The symbols move the nodes like this.
h: QM->JH, BN->MB, CG->TD, ZL->DM, RD->HB, LZ->PH, GT->DD, FP->RD, CD->TC, ZC->TM, RP->BD, NS->SN, DJ->TJ, SJ->HQ, HZ->DT, HD->SF, HB->ZZ, PN->CR, QB->MR, JN->GL, PC->CG, TG->ZR, HR->CT, TR->MP, PQ->JB, PM->ZF, PH->TT, ZR->GB, JT->CD, ZT->SD, NR->JT, GH->RN, DD->ZC, ZD->FH, HS->ZT, HP->DJ, DH->CL, BB->HS, LT->CQ, RN->FB, MR->NJ, DT->QL, TM->TR, SN->FP, DM->FQ, FH->LT, QH->NS, JJ->DG, FM->LZ, GL->HP, JB->LM, HL->FM, LM->JD, SD->ZD, JL->HR, SF->GT, DG->QB, MP->NG, GB->BB, CR->GH, TJ->PN, HG->SR, NG->JJ, ZP->PM, NJ->FL, QL->DH, CL->MF, JP->BN, FC->HL, DZ->TH, FB->JL, BD->TG, TC->FC, MB->PC, TT->TP, SR->HZ, TH->JN, TD->ZL, CJ->SJ, ZF->JP, JD->NR, FQ->CJ, CT->DZ, MF->QH, FL->HD, CQ->QM, JH->RP, TP->PQ, HQ->ZP, ZZ->HG
p: QM->ZT, BN->SJ, CG->PM, ZL->JP, RD->CL, LZ->JT, GT->QB, FP->DH, CD->PQ, ZC->NJ, RP->ZD, NS->DT, DJ->CT, SJ->CG, HZ->FP, HD->JJ, HB->MF, PN->TH, QB->TM, JN->FB, PC->ZP, TG->LT, HR->PN, TR->HD, PQ->HL, PM->DM, PH->CD, ZR->CQ, JT->TP, ZT->BD, NR->TT, GH->GL, DD->MR, ZD->ZR, HS->RP, HP->HR, DH->ZZ, BB->JH, LT->BB, RN->HP, MR->TR, DT->RD, TM->FL, SN->QL, DM->BN, FH->GB, QH->HZ, JJ->DD, FM->NR, GL->JL, JB->FM, HL->JD, LM->LZ, SD->TG, JL->TJ, SF->DG, DG->ZC, MP->SF, GB->QM, CR->JN, TJ->DZ, HG->NS, NG->GT, ZP->ZL, NJ->MP, QL->HB, CL->HG, JP->CJ, FC->LM, DZ->GH, FB->DJ, BD->FH, TC->JB, MB->HQ, TT->TC, SR->SN, TH->RN, TD->ZF, CJ->PC, ZF->FQ, JD->PH, FQ->MB, CT->CR, MF->SR, FL->NG, CQ->HS, JH->SD, TP->FC, HQ->TD, ZZ->QH
q: QM->ZR, BN->ZL, CG->CJ, ZL->HQ, RD->HZ, LZ->JB, GT->MP, FP->SR, CD->LZ, ZC->JJ, RP->BB, NS->ZZ, DJ->RN, SJ->JP, HZ->MF, HD->TM, HB->DT, PN->JL, QB->SF, JN->PN, PC->FQ, TG->ZT, HR->GL, TR->QB, PQ->JT, PM->PC, PH->LM, ZR->SD, JT->FM, ZT->CQ, NR->HL, GH->CT, DD->NG, ZD->JH, HS->LT, HP->GH, DH->SN, BB->FH, LT->BD, RN->DZ, MR->GT, DT->QH, TM->DG, SN->HG, DM->ZP, FH->RP, QH->HB, JJ->FL, FM->PQ, GL->CR, JB->CD, HL->TP, LM->TC, SD->QM, JL->JN, SF->TR, DG->HD, MP->MR, GB->ZD, CR->HR, TJ->FB, HG->DH, NG->NJ, ZP->MB, NJ->DD, QL->NS, CL->FP, JP->TD, FC->TT, DZ->DJ, FB->TH, BD->HS, TC->PH, MB->DM, TT->JD, SR->CL, TH->TJ, TD->SJ, CJ->ZF, ZF->CG, JD->FC, FQ->PM, CT->HP, MF->RD, FL->ZC, CQ->TG, JH->GB, TP->NR, HQ->BN, ZZ->QL
i: QM->GB, BN->DM, CG->SJ, ZL->ZP, RD->DT, LZ->LM, GT->NG, FP->HZ, CD->PH, ZC->DG, RP->HS, NS->HG, DJ->FB, SJ->BN, HZ->QH, HD->TR, HB->QL, PN->HR, QB->GT, JN->CR, PC->CJ, TG->SD, HR->HP, TR->MR, PQ->CD, PM->CG, PH->JD, ZR->ZD, JT->LZ, ZT->QM, NR->FM, GH->DZ, DD->JJ, ZD->RP, HS->CQ, HP->RN, DH->FP, BB->LT, LT->TG, RN->TH, MR->DD, DT->NS, TM->QB, SN->SR, DM->PM, FH->BD, QH->ZZ, JJ->HD, FM->JB, GL->GH, JB->TC, HL->PQ, LM->FC, SD->JH, JL->GL, SF->MP, DG->SF, MP->NJ, GB->FH, CR->CT, TJ->JL, HG->CL, NG->FL, ZP->PC, NJ->ZC, QL->SN, CL->RD, JP->ZL, FC->TP, DZ->TJ, FB->JN, BD->ZT, TC->TT, MB->FQ, TT->NR, SR->MF, TH->PN, TD->HQ, CJ->JP, ZF->TD, JD->HL, FQ->ZF, CT->DJ, MF->HB, FL->TM, CQ->ZR, JH->BB, TP->JT, HQ->MB, ZZ->DH
a: QM->TR, RD->BN, LZ->HP, GT->JB, FP->JP, CD->CT, ZC->JD, RP->NG, NS->PM, DJ->CL, HZ->ZL, HD->TP, HB->MB, PN->QH, QB->FM, JN->DT, TG->DG, HR->ZZ, TR->JT, PQ->CR, PH->DJ, ZR->QB, JT->HR, ZT->HD, NR->JL, GH->SN, DD->LM, ZD->GT, HS->FL, HP->DH, DH->CJ, BB->NJ, LT->ZC, RN->FP, MR->LZ, DT->DM, TM->NR, SN->ZF, FH->DD, QH->ZP, JJ->FC, FM->GL, GL->QL, JB->GH, HL->JN, LM->RN, SD->SF, JL->HB, SF->PQ, DG->HL, MP->CD, GB->MR, CR->NS, TJ->MF, HG->CG, NG->TC, NJ->PH, QL->FQ, CL->SJ, FC->TH, DZ->SR, FB->RD, BD->JJ, TC->DZ, TT->TJ, SR->TD, TH->HZ, JD->FB, CT->HG, MF->HQ, FL->TT, CQ->TM, JH->MP, TP->PN, ZZ->PC
r: BN->RD, CG->HG, ZL->HZ, RD->FB, LZ->MR, GT->ZD, FP->RN, CD->MP, ZC->LT, NS->CR, DJ->PH, SJ->CL, HZ->TH, HD->ZT, HB->JL, PN->TP, QB->ZR, JN->HL, PC->ZZ, HR->JT, TR->QM, PQ->SF, PM->NS, PH->NJ, JT->TR, NR->TM, GH->JB, DD->FH, HP->LZ, DH->HP, RN->LM, MR->GB, DT->JN, TM->CQ, SN->GH, DM->DT, QH->PN, JJ->BD, FM->QB, GL->FM, JB->GT, HL->DG, LM->DD, JL->NR, SF->SD, DG->TG, MP->JH, CR->PQ, TJ->TT, HG->CT, NG->RP, ZP->QH, NJ->BB, QL->GL, CL->DJ, JP->FP, FC->JJ, DZ->TC, FB->JD, TC->NG, MB->HB, TT->FL, SR->DZ, TH->FC, TD->SR, CJ->DH, ZF->SN, JD->ZC, FQ->QL, CT->CD, MF->TJ, FL->HS, TP->HD, HQ->MF, ZZ->HR

The rows follow the links: the fewer symbols apart two nodes are, the more alike their rows tend to be.

Each row is also shifted at random along 3 hidden directions that mean nothing.

Name the node of each row.
[  343   199   -26   -24   250   408   258   214   -65   -92    81    54   326  -700   -30   339   346    22   261   158 -1088   432   178  -398  -202  -103  -153  -374   100   368  -317   225    -5  -189   471   138    47   -12   176  -208  -547   258]
node: FB
[ 718 -119 -178 -315  -72 -260 -238  512   40  -72  -59    3   74   18  283 -189  -35   57 -163  -18  439  -11 -284    3 -277  317  -46 -152 -217 -415  300  493  153  165  -52 -169  116  349 -226  -93  100   64]
node: QB
[ 897  -88  -23 -366  101 -160  -90  155 -234 -110  193 -106  -10 -277  207   23    1  -57  -18   51   22   99 -235  -23 -254  119  230  302  -78 -355    0  575  -60  128  316  124 -205  330  -47  -77   49  135]
node: NR
[-477 -475   36  386  106 -209 -858  -22  -93  462  403 -180   27  702  221  182  329 -110 -396 -290  448   77 -351   41  314   33  260  278 -344 -201   23 -118   35   34  -23  -44  -27 -607 -388  304  221 -657]
node: PQ
[ 294    1  -32  557   21   32 -438  -26   85  156 -155  -58  211  349   28  218    2   39    7 -184  143   23 -457  133  270  -41  435  -85 -273 -117  -16 -238   51   68  -80   37  -59   66   15  -48 -113 -119]
node: TG
[-292   92  203   87  185   49  209 -411 -211 -343  138 -111  191  -51   10  -94  350 -111   42   66 -314  103  237    5   41  -58  -39   71  268  227 -392   54 -146  234  377  169    8  -96   21 -247 -238  170]
node: TH
[-349  -61    4 -271 -369    3  186  294  283  179 -370  302   53 -236   97   77 -273  247   -9  159  338   53  -57  195 -168  100  -61 -298  -96 -136  264   84   23 -202  -29  -69  118  471  -35 -310   50 -233]
node: ZD
[ 527   48  141  317   39   98 -194   25  -21  -76  106  -72   77  177  128   54  100  194 -101 -230 -396 -143 -260   26   97  -30  115 -447   24  221    0 -312 -267  121 -247  401   -4 -354  201  -32 -266  332]
node: BN
[  -6 -364  -31  493   56  -88 -734 -189 -137  291  230 -272  161  630   37  421  374   59 -249 -268  197   41 -576  148  323 -104  586  522 -212 -196 -210 -254  -37  -83  198  258 -245 -540    0   76  -38 -373]
node: HL
[ 304   42   14  298 -159  328 -407  -20   -5  -14   26  -52  605  -40   84  215  516  225   40  -14 -263  281 -229   29 -113  -35  -33 -310   83   40 -108   71  -54 -291  294  206  157   85   -7 -404 -538   74]
node: ZC
[ 408   58   35 -172 -298   15   -4 -126    0  129 -211  243  206  -80  -31 -277 -154  314  -75   23  441 -249 -183  198 -273  -38 -102 -139  195 -276  279  188    7 -336 -296 -150  134  217  -96  189  208  124]
node: RP
[-309  206   19  302 -258  143  328 -414 -140 -265 -470   62  508  -67   23  -32  161   16  164   74  -28   93  343  217  -40   92  193 -225  180   54  -33 -151  215   45  125    8   10  348   35 -294 -246  148]
node: BD
[ 957 -106   15  241  209 -112 -474  326  -49  -20  409 -182 -119  192  -71  161  265  -98 -158 -230 -179   59 -588 -120  147  159   67  158 -191   91 -157  444 -184   61  133  308 -165 -214  -26  -77 -319   49]
node: JN
[ 153 -346   24 -356  146 -368 -228  112  -13  272  268 -195 -598  228  349 -180 -199  -76 -307 -176  346 -144 -282  -64  -42  102   18  407 -248 -440   -2  198   87  235 -114   13  -62 -282 -142  320  515  -85]
node: GL
[ -29   94 -251  -16 -226  231   41 -153 -172  273 -138  302  219 -457 -269  141   15  -63  152  220 -285  100  535 -197 -146 -593 -147  -97  -39  243 -119 -230  173 -483   94 -310   86 -236 -245  521  194 -235]
node: PH
[1150  279 -233   43  135 -164  287   21 -187 -232 -335 -126   85  -59  -57 -401 -119 -494  199  186   92  268  379  -88   29  129   68  154  149   22 -145   52  322  381  165 -520  -39  588 -376   47  -52  270]
node: HD
[ 332  113 -225  271 -179  299  -26 -173    4  316 -300  165  361 -260 -175  -17  -85    3   99  152  -13   62  401  -92 -149 -450 -137 -157  -57  119  -35 -159  233 -403 -263 -483  302 -140 -335  405  159 -337]
node: NJ
[ 261  -40   41  414 -225  194 -382  -59   25  366   40    5  213  481 -113  -12  137  421 -110 -164  303 -112 -334  181  120   -3  -70 -282   15  214  233  -28  -53 -421 -281  -27  258 -165  -88   75 -216  -83]
node: BB
[  21  -71   85  380  305  -45 -414  224   21  109  480 -187 -224  355  -45  235  134  133  -63 -277 -360    0 -651   21  360  116  289  118 -157  142 -148   13 -292  146   53  567 -212 -254  351  -56 -390  158]
node: DT
[   4  296  132  -33   42   76  482  -86  220 -210  -33   22   -4  -59 -366 -388  -80   37  177  170 -276 -140   25  -37  -62  261 -370 -388  244  646   14  212 -335   92 -189  252  254  135  201 -216 -481  646]
node: JP
[-260 -319  115 -468 -234  132  -92  156   90   75  205   61   39 -140   99  162   60  189 -175   95  383  115 -162   67 -250   89 -237  243  -79 -293   89  464 -133 -287  189  124  229   61  -76 -240  222 -334]
node: JB
[ 366  -56 -213  427 -133   14 -445    8  -69  136  -61 -107  333  355    8  261  261 -107  -61  -36   84  349 -187   50   87 -215  541  204 -281  -51 -123  -85   86    6   62  -58  -86  -56 -124  120  -66 -337]
node: DG
[-311  155 -233  399  -29 -232   61 -429  -85 -129 -550   20 -115  220   20 -120 -137 -268   93  -55  327  -34  353  222  271 -369  506  308   62 -181 -133 -534  413  367 -100 -355 -309  275 -181  184  232   23]
node: ZT
[-1027  -205     5   264  -122  -312  -509  -355   -38   354  -161    76   -28   486   294   109  -180   135  -299  -342   670  -117  -243   387    72  -106   487   160  -309  -518   269  -397   274   166  -280   -67  -181    51  -105   194   453  -482]
node: ZR
[-101    4   90  -88  -93  -72  262 -476  -29  234  -93  261 -333  103  -89 -240 -390  283 -102  -96  165 -458   52   99  -99 -226  -13   -3   57 -196  271 -331  -37 -160 -519    3   21 -172  122  451  540  117]
node: TD
[  80  -10  255 -157  143  -86   36 -306 -285 -210  245  103 -109  -27  285   14   50  364 -116 -115 -309 -320 -215  -79   24  -53   27  -48  121 -230   48   39 -208   28  -65  349 -222 -185  342  -54  128  276]
node: MF

Where do the symbols, taken in turn from left to right, take each start?
Answer with the node's name.
[ 872 -158  224 -444   91   31   76   64   49  -25  513  -18 -201   88   -5 -296  -38  496  -94 -102   27 -510 -681 -133 -257  331 -635 -258  130   15  197  667 -567 -133 -199  370  158 -159  230   10  -77  519]
h q => MF
[-721  -11  217  -18   33 -151  -29  -40  -39 -142  355   18 -127  -17  137  438  118  292  -74 -175 -309   76 -767  103  -10  142  315  232 -107 -248  -49  384 -404  -30  316  919 -197  200  544 -633 -412  193]
p r => TJ
[ 157 -225 -203 -382  250 -224  -45  322  -61   54   -3  -14 -137 -115  331  -90 -146 -129  -62   75  242   54   78  -96 -191   91   48  293  -97 -416  143  143  302  161   -1 -280   68   31 -370  210  534 -201]
h r q => GT
[ 294   30 -193 -242  157  -84  211  392  -84 -115  -43 -282  -29   22  -60 -226   19 -504  225  257  -51  185  337 -212 -185  196 -284  193   25   53 -185  360  158  330  307 -422  124  327 -435  -12  -74   29]
q h r => MR
[-584   95 -177  114  106   99  169 -286 -195 -285 -227 -173  170 -189   -1  174  140 -406  198  328 -190  344  270    6   75 -157  278  467   11  -83 -465   58  246   91  559 -196 -164  291 -125 -263 -197  -26]
i r => TR
[ 534 -268  334 -242  111  -96  -81 -381 -354  -95  333   -8   -5  115  377 -144  224  239 -226 -142  -75 -267 -271   81 -174  -17   61  138  178 -319  -44  160 -249  -26  -36  373 -201 -275  211   41  221  122]
a h => QH
[-548  220  167  250  -33  317   78   25  173  217   13  142  101  -82 -155  257   11  416   91  -81 -462    7 -263  -67  -11 -153 -146 -419  -54  509   15  -70 -324 -420 -142  329  190 -197  386 -126 -462  245]
h h r => QH
[-685  -56  -94  168   41  108 -117 -428   17  293  136  236 -191  113  -87  128  -79   64  -98 -130 -219 -244  136 -166  267 -493  -54   39 -109  207 -126 -648 -134 -349 -313   22   21 -825   65  495  173 -190]
i p => CL
[ 396 -307  187 -540   59 -113  -69  290   76  173  460   53 -353   53   23  -59    7   87 -287  -57  266 -187 -277  -12  -92  309 -424   93   33 -233   91  553 -222  -81  -73   27  137 -230   29  -31  356 -134]
q i => DJ
[-101  -80 -223  -12  261  -84 -223  474   96  161  192 -106 -214  -14   29  124  -37 -321  -76 -124 -319  122  175 -265  140 -139  160   56 -255   92  -77  -82  229  -35   53 -117  -58 -354 -107  324  102 -288]
a q => ZZ
[ 124  129  143 -174  -31    7  358 -315 -204 -201  -85  227 -140 -466  162   22 -187  269   40  -91 -318 -111  181  -45  -53 -198   35 -282   -9 -176  157 -220   28  106 -222  197 -154   97  338   53   88  341]
i h => PC
[-751 -113  -80 -144  -56  297 -101  273  158  368  225  131   -6 -107 -108  295   98  -89 -165   52  -27  249   57 -111  257 -119 -264  145  -67  283 -172  -76  -87 -373   77  -16  198 -454   57   64   38 -551]
q q i => DZ
[ 207  -19 -227 -112 -110 -148   -1 -198 -160   30 -237   78  137 -176  283  187  -22   47    1   45  251  165  -25   52 -210 -171  440  321 -161 -554   24   72  306   -4  142 -103 -177  337  -86  -38  289 -116]
h h i => NJ
[ 582   51  -80 -609  -88  194  357   44  -65  -52   26   69  321 -620   60 -138   39  368  205  410 -282  108 -111  -85 -637   -4 -537 -170  229   -2  -38  810 -226 -426  196 -111  313  363  -24 -138  -40  278]
i h a => PN
[ 332 -386   86  176 -132   67 -412  314  191  400  310  -19  -28  315  -44  144   52  -58 -188   -7  380   38  -24   40  247  -47 -217   73  -67  146    7  -74 -157 -198  -18 -219  197 -411 -265   77  200 -521]
q i => LM
[-1545   116   -83   -43   184   -89    65   139    -6  -223    95  -150    30   -21    35   124   144  -397    59   101  -300   272   136  -152   164   141    18   281   -27    64  -244    78    50   187   454     1   -20   142    19  -236  -158  -106]
p p a => HZ
[  23 -286  243 -223  -57  -66   87  158   30   50  384 -154 -379  198 -161 -208  -65 -334 -101   48  262 -136  174  111  171   67 -382  242   51  266 -227  111 -198  122   14 -159  159 -252 -144   14  192 -168]
a a i => JP
[ 721   86   98 -388  238  -91   23  418 -157 -381  379 -205  -12 -311  214  164  162  167  130   84 -490  276 -647 -285 -338  344  -74  -33  -43 -256    5  978 -282   78  433  497  -26  345  397 -544 -512  447]
p a => MF
[ 446  123  -11 -222  102   34  394 -333 -118 -184  134  -33 -163  -88 -368 -517   37 -284  150  228 -108 -185  408  -63 -176  -37 -417  162  360  420 -142  151  -68   38   15 -360   75 -227 -210  241  153  236]
r q => TC
